Here is a tiny trained network, its code and every weight. The questions are about switching its units off for an input and a target symbol, where a switched-off unit gives its printed mean instead of its output.

import numpy as np


def w(rows, s, z=0):
    codes = np.array(rows[::2]) - 128.0
    scale = np.full(codes.shape[1], s)
    scale[-1] = z or s
    return codes * scale


def softmax(a):
    e = np.exp(a - a.max(-1, keepdims=True))
    return e / e.sum(-1, keepdims=True)


def log_softmax(a):
    a = a - a.max(-1, keepdims=True)
    return a - np.log(np.exp(a).sum(-1, keepdims=True))


def net(x, mask):
    ids = ['ΓΘΨΩαεζηλξστφ'.index(c) for c in x.split()]
    T = len(ids)
    res = E[ids] + P[:T]
    u = 0
    for l in range(2):
        r = res
        for j in range(3):
            rows = slice(3 * j, 3 * j + 3)
            q, k, v = (r @ M[l][rows].T for M in (Q, K, V))
            z = softmax(np.where(np.tri(T) > 0, q @ k.T / 3**0.5, -1e9)) @ v
            o = O[l][rows]
            res = res + np.where(mask[u + j], z, o[:, -1]) @ o[:, :-1]
        u += 3
    return log_softmax(res[-1] @ U[:, :-1].T + U[:, -1])


Q, K, V, O = {}, {}, {}, {}
E = w([
[131,219,127],'Γ',
[169,162,108],'Θ',
[167,158,111],'Ψ',
[128,173,44],'Ω',
[166,169,108],'α',
[161,168,113],'ε',
[137,159,168],'ζ',
[164,172,108],'η',
[255,103,177],'λ',
[215,85,106],'ξ',
[197,93,64],'σ',
[76,107,178],'τ',
[169,169,109],'φ',
],0.017)
P = w([
[223,153,167],'0',
[231,235,183],'1',
[187,218,146],'2',
[167,222,133],'3',
[138,222,118],'4',
[122,241,117],'5',
[117,248,121],'6',
[112,253,107],'7',
[93,254,107],'8',
[96,251,114],'9',
[101,234,103],'10',
],0.0049)
Q[0] = w([
[135,131,217],'L0H0',
[124,100,150],'L0H0',
[137,128,216],'L0H0',
[180,204,90],'L0H1',
[254,231,117],'L0H1',
[187,112,4],'L0H1',
[80,80,126],'L0H2',
[196,175,139],'L0H2',
[74,38,99],'L0H2',
],0.0096)
K[0] = w([
[140,135,214],'L0H0',
[151,133,153],'L0H0',
[147,137,252],'L0H0',
[40,40,169],'L0H1',
[1,81,208],'L0H1',
[90,66,39],'L0H1',
[120,79,188],'L0H2',
[172,219,43],'L0H2',
[128,84,200],'L0H2',
],0.0093)
V[0] = w([
[143,149,171],'L0H0',
[151,186,183],'L0H0',
[111,212,94],'L0H0',
[81,74,184],'L0H1',
[46,145,246],'L0H1',
[193,198,143],'L0H1',
[254,169,117],'L0H2',
[181,192,58],'L0H2',
[18,101,219],'L0H2',
],0.0067)
O[0] = w([
[114,144,186,157],'L0H0',
[70,139,205,193],'L0H0',
[40,128,131,185],'L0H0',
[104,83,128,122],'L0H1',
[2,83,199,188],'L0H1',
[141,164,170,184],'L0H1',
[110,60,155,253],'L0H2',
[87,100,127,240],'L0H2',
[217,243,138,13],'L0H2',
],0.0062,0.0056)
Q[1] = w([
[230,114,28],'L1H0',
[114,141,160],'L1H0',
[201,120,9],'L1H0',
[135,117,94],'L1H1',
[109,153,154],'L1H1',
[155,88,76],'L1H1',
[137,59,148],'L1H2',
[75,181,254],'L1H2',
[142,189,89],'L1H2',
],0.012)
K[1] = w([
[248,115,79],'L1H0',
[95,115,125],'L1H0',
[248,120,107],'L1H0',
[151,99,121],'L1H1',
[98,146,139],'L1H1',
[202,84,106],'L1H1',
[191,85,238],'L1H2',
[45,30,126],'L1H2',
[118,171,63],'L1H2',
],0.011)
V[1] = w([
[183,38,57],'L1H0',
[102,205,81],'L1H0',
[107,147,48],'L1H0',
[204,41,110],'L1H1',
[59,210,96],'L1H1',
[138,119,152],'L1H1',
[46,175,15],'L1H2',
[167,148,214],'L1H2',
[63,255,86],'L1H2',
],0.0063)
O[1] = w([
[156,85,34,2],'L1H0',
[153,203,130,115],'L1H0',
[149,189,59,81],'L1H0',
[122,71,116,54],'L1H1',
[147,245,108,154],'L1H1',
[108,127,136,141],'L1H1',
[87,147,15,88],'L1H2',
[123,124,238,156],'L1H2',
[2,160,59,101],'L1H2',
],0.0054,0.0049)
U = w([
[128,254,136,125],'Γ',
[153,126,113,44],'Θ',
[150,123,116,26],'Ψ',
[110,159,23,222],'Ω',
[160,132,113,70],'α',
[34,67,131,61],'ε',
[29,70,195,189],'ζ',
[170,129,111,105],'η',
[201,121,163,50],'λ',
[163,87,120,146],'ξ',
[161,86,83,228],'σ',
[159,167,151,2],'τ',
[157,125,116,49],'φ',
],0.0074,0.0054)

Each question gives the input, a string of symbols that net reads in full, and the target symbol t.
The units are the heads (3 rows each of Q, K, V and O). Each row of codes is followed by its name. A weight is (code - 128) times the scale printed after its matrix; where a second scale follows, it is the last column's (O and U).
mask holds one flag per head, layer by layer. A switched-off head (its flag False) gives its mean, the last column of its rows in O, instead of its output. The means were averaged over made-up inputs and are rounded, as every weight is.
A unit's drop is (log p(t) with every unit on - log p(t) with that unit switched off) / (log p(t) with every unit on - log p(t) with every unit switched off).
The circuit of an input: a set's keep is (log p(t) with only the set's units on - log p(t) with every unit switched off) / (log p(t) with every unit on - log p(t) with every unit switched off). Starting from all 6 units, units are removed one at a time, each time the one whose removal leaves the highest keep (on an exact tie, the one counted first), for as long as the keep stays at least 0.8.
circuit, biggest first: the units of the circuit, biggest drop first
unit that matters most: the unit with the biggest drop
which heads matter: for each layer, one digit per head in row order, 1 if its drop is at least 0.15 and else 0, layers parted by /
drop of u: that unit's drop, to one decimal
input ζ Ω τ Ω τ, target Ω: unit that matters most : L0H2
input ζ λ φ Ω η λ Ω α, target Ω: circuit, biggest first : [L1H2; L0H0]
input ζ η η η Θ η τ σ λ, target ζ: circuit, biggest first : [L0H1; L0H2]
input ε ζ τ Ω τ Ω Ω τ, target Γ: circuit, biggest first : [L0H2; L0H1]
input Γ η Γ ζ ζ Ψ ζ Ω Ω, target Ω: circuit, biggest first : [L1H2; L0H0]
input ξ τ τ τ Ω τ, target Ω: circuit, biggest first : [L0H1; L0H2; L1H2]
input τ α φ σ, target ζ: which heads matter : 011 / 001
input φ σ Ω α η, target Ω: circuit, biggest first : [L0H1; L1H2; L1H0]
input ζ τ φ α, target ζ: circuit, biggest first : [L0H1; L1H0]
input Ψ τ ζ λ, target ζ: circuit, biggest first : [L0H1; L1H0]
input φ Ω Ω α, target Ω: circuit, biggest first : [L1H2; L0H1; L0H0]
input ζ η η Ψ τ τ Ω Γ τ, target Γ: circuit, biggest first : [L0H2; L0H1; L1H1]
input λ τ φ Θ, target ζ: circuit, biggest first : [L0H1; L0H2]
input ζ ζ ζ τ η, target ζ: circuit, biggest first : [L0H1; L1H0]
input τ ε ε σ, target ζ: circuit, biggest first : [L0H2; L0H1]
input σ ζ ζ τ α, target ζ: drop of L1H2 : 0.1
input η ζ τ Ψ, target ζ: drop of L1H1 : 0.0
input α η Ω σ Ω Ω Θ ζ σ φ, target Ω: drop of L0H0 : 0.2
